Below is a small trained network, with its code and all its weights. Each question gives an input and a class and asks what happens when units are switched off, that is, made to give their printed mean instead of their output.

import numpy as np


def w(rows, s, z=0):
    codes = np.array(rows[::2]) - 128.0
    scale = np.full(codes.shape[1], s)
    scale[-1] = z or s
    return codes * scale


def norm(h):
    return h / np.sqrt((h * h).mean(-1, keepdims=True) + 1e-5)


def f(y):
    return y / 2 * (1 + np.tanh(0.7978845608 * (y + 0.044715 * y**3)))


def log_softmax(a):
    a = a - a.max(-1, keepdims=True)
    return a - np.log(np.exp(a).sum(-1, keepdims=True))


def net(x, mask):
    res = np.array(x, float).reshape(1, 7) / 4 @ E
    u = 0
    for l in range(2):
        y = f(norm(res) @ A[l][:, :-1].T + A[l][:, -1])
        res = res + np.where(mask[u : u + 3], y, B[l][:, -1]) @ B[l][:, :-1]
        u += 3
    return log_softmax(norm(res)[-1] @ U[:, :-1].T + U[:, -1])


A, B = {}, {}
E = w([
[115,162,131,156,125,130],'x0',
[146,185,96,65,53,224],'x1',
[127,166,140,102,123,99],'x2',
[1,80,191,80,113,148],'x3',
[104,156,113,112,158,119],'x4',
[128,151,140,142,117,123],'x5',
[129,106,120,132,134,141],'x6',
],0.0092)
A[0] = w([
[75,136,207,88,104,192,130],'0.n1',
[51,115,140,85,113,198,90],'0.n2',
[98,165,120,57,65,252,2],'0.n3',
],0.018,0.0035)
B[0] = w([
[83,66,32,195,74,44,230],'0.n1',
[75,109,69,103,105,96,226],'0.n2',
[188,180,251,104,173,195,254],'0.n3',
],0.012,0.015)
A[1] = w([
[100,121,229,111,163,153,247],'1.n1',
[244,186,90,123,191,171,147],'1.n2',
[104,84,190,177,250,43,109],'1.n3',
],0.015,0.0014)
B[1] = w([
[217,131,135,174,236,126,187],'1.n1',
[10,46,68,135,74,72,253],'1.n2',
[170,175,162,95,135,188,225],'1.n3',
],0.013,0.011)
U = w([
[66,79,2,176,25,93,245],'0',
[227,178,254,127,187,212,11],'1',
],0.0068,0.00012)

Each question gives the input, the list of numbers given to net, and the class t.
The units are the neurons (one row each of A and B). Each row of codes is followed by its name. A weight is (code - 128) times the scale printed after its matrix; where a second scale follows, it is the last column's (A, B and U).
mask holds one flag per neuron, layer by layer. A switched-off neuron (its flag False) gives its mean, the last column of its row in B, instead of its output. The means were averaged over made-up inputs and are rounded, as every weight is.
A unit's drop is (log p(t) with every unit on - log p(t) with that unit switched off) / (log p(t) with every unit on - log p(t) with every unit switched off).
unit that matters most: the unit with the biggest drop
k most important neurons: the k neurons with the biggest drops, biggest first
drop when u is switched off: that unit's drop, to one decimal
input [-1,-8,1,-3,7,2,7], class 1: unit that matters most	1.n3
input [3,5,8,-4,7,-6,-3], class 1: 3 most important neurons	[0.n1, 0.n3, 0.n2]
input [4,-7,6,6,4,-8,-7], class 1: 3 most important neurons	[1.n2, 1.n3, 0.n1]
input [0,4,1,-3,-7,-4,8], class 1: 4 most important neurons	[0.n1, 0.n3, 1.n1, 0.n2]
input [5,-8,7,-3,8,2,-7], class 1: 2 most important neurons	[1.n3, 0.n1]
input [-4,7,1,6,6,-7,3], class 1: 2 most important neurons	[0.n3, 1.n2]
input [-1,-7,-8,4,3,0,3], class 1: drop when 0.n1 is switched off	0.7
input [-5,-4,0,-1,1,2,-8], class 1: drop when 0.n1 is switched off	0.5
input [5,5,6,-2,-7,1,6], class 1: drop when 0.n3 is switched off	1.0
input [8,5,5,2,-5,-5,-5], class 1: drop when 0.n3 is switched off	1.5
